Here is a tiny trained network, its code and every weight. The questions are about switching its units off for an input and a class, where a switched-off unit gives its printed mean instead of its output.

import numpy as np


def w(rows, s, z=0):
    codes = np.array(rows[::2]) - 128.0
    scale = np.full(codes.shape[1], s)
    scale[-1] = z or s
    return codes * scale


def f(y):
    return np.maximum(y, 0)


def log_softmax(a):
    a = a - a.max(-1, keepdims=True)
    return a - np.log(np.exp(a).sum(-1, keepdims=True))


def net(x, mask):
    res = np.array(x, float).reshape(1, 6) / 4 @ E
    y = f(res @ A[0][:, :-1].T + A[0][:, -1])
    res = res + np.where(mask, y, B[0][:, -1]) @ B[0][:, :-1]
    return log_softmax(res[-1] @ U[:, :-1].T + U[:, -1])


A, B = {}, {}
E = w([
[119,72,203,110,208,134,205],'x0',
[47,120,131,207,136,3,110],'x1',
[219,200,208,86,163,21,104],'x2',
[196,124,156,254,155,168,98],'x3',
[129,126,129,127,127,126,130],'x4',
[199,44,57,101,171,76,83],'x5',
],0.0084)
A[0] = w([
[207,108,172,208,140,176,97,71],'neuron 1',
[180,149,135,224,109,162,111,68],'neuron 2',
[204,30,54,94,180,61,58,31],'neuron 3',
[88,143,117,17,110,104,135,14],'neuron 4',
[162,207,161,115,145,84,112,26],'neuron 5',
[255,147,168,134,134,70,106,100],'neuron 6',
[112,42,37,178,98,156,187,8],'neuron 7',
[62,111,154,189,137,45,87,27],'neuron 8',
[166,134,177,95,217,66,84,120],'neuron 9',
[200,161,113,45,118,207,148,22],'neuron 10',
[161,213,197,55,100,75,128,123],'neuron 11',
[195,148,161,92,149,234,96,41],'neuron 12',
[73,226,187,166,76,155,118,50],'neuron 13',
[172,160,158,113,109,89,130,49],'neuron 14',
[196,120,174,247,162,154,106,49],'neuron 15',
[60,178,197,151,174,169,170,109],'neuron 16',
[180,146,105,77,132,181,147,254],'neuron 17',
[175,178,78,104,35,172,45,72],'neuron 18',
[158,175,65,181,2,64,38,43],'neuron 19',
[103,249,211,127,51,142,178,75],'neuron 20',
[120,22,233,117,235,122,199,34],'neuron 21',
],0.0077,0.0091)
B[0] = w([
[86,146,87,53,91,88,125,180],'neuron 1',
[91,114,67,35,83,96,149,171],'neuron 2',
[201,92,108,80,210,154,25,193],'neuron 3',
[46,164,117,19,79,109,117,151],'neuron 4',
[79,90,62,179,101,202,142,153],'neuron 5',
[89,107,88,151,114,193,141,212],'neuron 6',
[90,99,72,153,127,226,125,169],'neuron 7',
[56,132,104,174,247,61,162,170],'neuron 8',
[93,106,88,165,96,171,132,211],'neuron 9',
[57,110,134,153,222,74,143,168],'neuron 10',
[102,106,91,154,71,157,158,211],'neuron 11',
[67,143,125,181,224,74,148,171],'neuron 12',
[197,51,94,102,210,143,68,174],'neuron 13',
[94,99,109,153,136,186,125,144],'neuron 14',
[79,152,89,24,60,83,123,186],'neuron 15',
[193,78,68,114,160,133,93,186],'neuron 16',
[121,127,103,196,129,58,107,254],'neuron 17',
[154,160,186,124,179,150,219,177],'neuron 18',
[165,193,192,114,183,162,236,192],'neuron 19',
[178,91,85,89,206,151,61,195],'neuron 20',
[200,198,174,97,146,167,227,193],'neuron 21',
],0.011,0.0094)
U = w([
[170,102,123,113,148,138,73,64],'0',
[94,109,114,162,99,186,127,48],'1',
[97,132,133,167,158,68,125,61],'2',
[165,164,159,108,130,154,171,90],'3',
[99,135,126,66,87,99,112,103],'4',
[140,123,126,147,111,115,116,240],'5',
[158,125,168,182,73,87,76,177],'6',
[186,114,249,102,3,150,45,2],'7',
],0.026,0.024)

Each question gives the input, the list of numbers given to net, and the class t.
The units are the neurons (one row each of A and B). Each row of codes is followed by its name. A weight is (code - 128) times the scale printed after its matrix; where a second scale follows, it is the last column's (A, B and U).
mask holds one flag per neuron, in row order. A switched-off neuron (its flag False) gives its mean, the last column of its row in B, instead of its output. The means were averaged over made-up inputs and are rounded, as every weight is.
A unit's drop is (log p(t) with every unit on - log p(t) with that unit switched off) / (log p(t) with every unit on - log p(t) with every unit switched off).
The circuit of an input: a set's keep is (log p(t) with only the set's units on - log p(t) with every unit switched off) / (log p(t) with every unit on - log p(t) with every unit switched off). Starting from the 12 units with the biggest drops (on a tie, the unit counted first), units are removed one at a time, each time the one whose removal leaves the highest keep (on an exact tie, the one counted first), for as long as the keep stays at least 0.8.
units of the circuit, in order: the units of the circuit, biggest drop first
unit that matters most: the unit with the biggest drop
top k neurons: the k neurons with the biggest drops, biggest first
drop of u: that unit's drop, to one decimal
input [8,8,5,4,-3,8], class 0: unit that matters most	neuron 3
input [-4,3,5,-2,3,-3], class 1: units of the circuit, in order	neuron 11; neuron 5; neuron 17
input [7,4,8,-8,4,-5], class 1: top 3 neurons	neuron 11; neuron 9; neuron 5
input [6,-7,-3,0,-1,-8], class 0: units of the circuit, in order	neuron 16; neuron 20
input [3,1,6,6,-6,-3], class 1: top 3 neurons	neuron 6; neuron 9; neuron 5
input [-1,-1,7,-7,6,-4], class 1: units of the circuit, in order	neuron 11; neuron 5
input [-8,-8,-4,1,0,-2], class 2: units of the circuit, in order	neuron 17; neuron 10; neuron 12
input [-3,-6,-7,8,1,7], class 4: units of the circuit, in order	neuron 1; neuron 15
input [-5,-8,-3,2,-3,-6], class 2: top 2 neurons	neuron 12; neuron 10
input [-6,0,4,-5,3,2], class 3: top 2 neurons	neuron 19; neuron 18
input [0,5,6,1,-3,-6], class 0: top 3 neurons	neuron 20; neuron 13; neuron 16
input [4,7,4,-8,-5,-4], class 4: top 2 neurons	neuron 4; neuron 17
input [5,-3,-4,-2,-3,0], class 3: top 4 neurons	neuron 21; neuron 9; neuron 11; neuron 6
input [-7,-4,-3,-2,3,-3], class 3: unit that matters most	neuron 18
input [-7,-1,-4,-5,-6,-6], class 3: top 3 neurons	neuron 18; neuron 19; neuron 3
input [-5,-1,7,8,8,-7], class 4: top 3 neurons	neuron 15; neuron 2; neuron 1
input [-8,-3,-5,5,-8,-4], class 3: units of the circuit, in order	neuron 18; neuron 19
input [-7,7,-4,0,-3,-3], class 2: top 2 neurons	neuron 8; neuron 21
input [-5,1,-4,7,0,-8], class 0: top 2 neurons	neuron 13; neuron 20
input [8,7,-4,2,-1,5], class 3: unit that matters most	neuron 21
input [6,-8,4,-5,-8,-1], class 2: top 2 neurons	neuron 10; neuron 17
input [4,-8,7,2,7,-4], class 2: top 3 neurons	neuron 12; neuron 10; neuron 17
input [6,5,7,2,-5,3], class 1: units of the circuit, in order	neuron 9; neuron 6
input [-2,0,-4,-6,5,-6], class 0: top 2 neurons	neuron 20; neuron 13
input [7,7,7,-5,-7,-5], class 1: top 3 neurons	neuron 11; neuron 9; neuron 5
input [3,5,6,-4,-6,7], class 0: drop of neuron 3	2.7
input [3,-7,-1,0,5,2], class 2: drop of neuron 5	0.0
input [-8,-7,0,-2,-8,6], class 3: units of the circuit, in order	neuron 18
input [6,-8,-5,-2,-2,1], class 2: drop of neuron 10	0.1
input [-7,4,-2,-3,3,2], class 3: drop of neuron 19	0.5
